Each row is followed by its group and then its class within the group.
[-27   1  -5 -73  -2 -16   0  39 -59   7 -26   6  14  20   3  -9 -25 -16
  -5  17  -8  12   4  14  19 -18  10  -1 -45  -8 -64  25  -1  28  42  10
 -34  43  29  25  -2] -> q596:Z
[-20  14   2 -54  17  -3 -11   9   7  -8  58   2 -20  11   2  -4   0  49
 -13 -30  -2  10  29  -8   3  17  15  17  -6   2   7  21  14  54  38 -14
  -1   5  29  15   9] -> q807:B
[-51   0  19 -66  -8 -22   1  24 -43   1   7   5 -13  41   1  -7  -5  20
 -10 -22  19   6   1  20  19  -6  32   1 -29  26 -76  14  -3  -1  38   2
 -25  17  10  -4  14] -> q596:H
[-21 -11   7   3 -53  15   6  35 -25  74   5  11 -11  13 -20  -3   7  35
   3 -20  19 -14  14 -15 -27  12 -16  -2   6   0   4   5   7 -89  23 -47
   1  -7 -63  55  21] -> q449:F
[-58  18  14 -52  13 -10 -46 -10 -16 -34  60   4  12  -9  -8 -15   3  31
  -6 -27 -21  10  20  12  30   3  10   7   2   3 -18   9   7  59  36 -15
 -15  28  69  -6   4] -> q807:B
[-58 -12   2 -52 -65 -20  17   6  19  45  49  -2  24  41 -37   3   4   5
   3 -21   5   8  11  14  25   2  15  32 -20  -4 -62  20 -49  37  29 -25
 -19  16  13  36 -13] -> q104:T
[ 13   0   2 -14 -23   5   4  42 -16  62 -26  11 -31 -26 -13  -1   1  20
  -2  -7  28   0  31 -11 -29  12  10  -9   7  -7  34  40   2 -99  28 -12
  -2  -8 -57  32   8] -> q449:E
[-68  12  15 -48   7  -8 -26 -17  -1 -25  31  17 -25  16 -28  -3   9  31
  -2 -37 -13  11   2  24  33  -4  14 -20  -9  -2  -9  -7   9  36  49  -5
   2  16   2   8  13] -> q807:L
[  3   4  -9 -14  -4  12  -3  10   9   9 -15  11 -33 -33 -24  -3   3  34
   0 -10   8   5  14 -12 -25   6  -6 -41   8   2  27  13  25 -61  -4 -19
 -14  -5   1  24  15] -> q449:K
[-55   4  -5 -78   8 -17 -38 -12 -10 -19  69 -18   2   3 -48 -18  -1  16
   3 -13  -4  24   7   0  36   1   4  16 -15   5 -26  22  12  37  68 -19
 -47   4  67  13  -9] -> q807:L
[-29  -5  11 -18 -33  19   1  51 -27  55 -16  31 -38  33 -14  -9   1  50
  -9 -54  12  -9  38   0 -59   0 -20 -24  15  -7 -18   4  -4 -61  19 -24
  17   2 -99  25  12] -> q449:E
[-82  13   4 -62  17 -21 -72 -31 -39 -38  85  16 -16  14 -24   9  -5  47
   6 -50 -17  -1  -1  -7  18  14  13  -1   7  11 -19   2   7 -14  59  -6
 -31  26  39  -8   6] -> q807:B
[ -9   7   4 -28 -12  -2   4  39 -63  -2 -16  17  14  27   4  -8   2   0
  -8   4  -6   4 -17  15  20 -17   7 -13 -59   7 -62  18 -12   7  34   0
 -13  10  10  -6  10] -> q596:H
[-22  14   5 -61  17  -3 -36 -18  -5   2  37 -18  12   8 -11  -1 -26  25
  -8 -18 -24  15  11   0   0   1  15   8  19   5  11  10  14  81  43  -3
 -29  26  28   8  -7] -> q807:M
[ -3 -11   3  -5 -31  19   9  11   6  51  11  36 -25   8  -8  -9   5  62
  -4 -24  30  -5   8   1 -36  25   6  13  22  -8  13   6  -3 -63   6 -32
  -8   0 -79  22  15] -> q449:E
[  6   7   9 -45   3  -3   5  32 -54  22   1  16   7  32   4 -11 -10  43
 -11 -11   4   4   2  23  -3   1   1   0 -49  -4 -36  -1   6  11  21  16
  -5  -2 -43  13  12] -> q596:H
[-41   3   7 -77   3 -22 -33 -18  37  18  56   6   8  -5 -11  -3 -19  23
  -4  23 -39  10  17  23 -12  -3  19 -14 -22   3 -21  15   6  23  43  -5
 -21  17 -66  16  -4] -> q807:B
[-62  11  16 -66  16   8 -32  30 -41 -14  12 -36  -8  33 -16  11 -14  45
 -13 -41   3  16   7  -8  27  -8   6  12   4   5 -48  20   2  49  52  -4
 -17  37  58  14  -1] -> q807:M
[ -68    4   19  -63  -20   -2    0   -1   -7   -7   39  -13   34   46
   13   -7  -14   51    7  -11   12    3  -25   48    5  -17   16    4
  -24    6 -112    3    8    9   18    1  -34   33  -42   -7    3] -> q596:H
[-38   1  -2 -23 -28  26   6   7   2  60  38   6 -30 -20 -26 -10  13  34
  -5 -34  20   7  26 -20 -15   7 -17  26  16  -5  15   7   0 -95  45 -40
 -22  -1   7  29  17] -> q449:K
[-41   7 -11 -21  -7  24  -3  29  -9  45  17   6 -22 -11 -44   3  -6  58
   6 -24  28  10  33 -26 -44 -11 -11  18  18  -9 -16  15   2 -76  21 -32
 -34 -11 -15  28   0] -> q449:F
[ -3  -6 -13  -8 -44   9   3   6   8  47   6  18 -11 -18 -26  -9  33  36
  -1  -7  13  -3  21  -7 -21  14   6 -25   6   1  18 -14   2 -84  32 -23
 -21  16 -22  17  16] -> q449:K
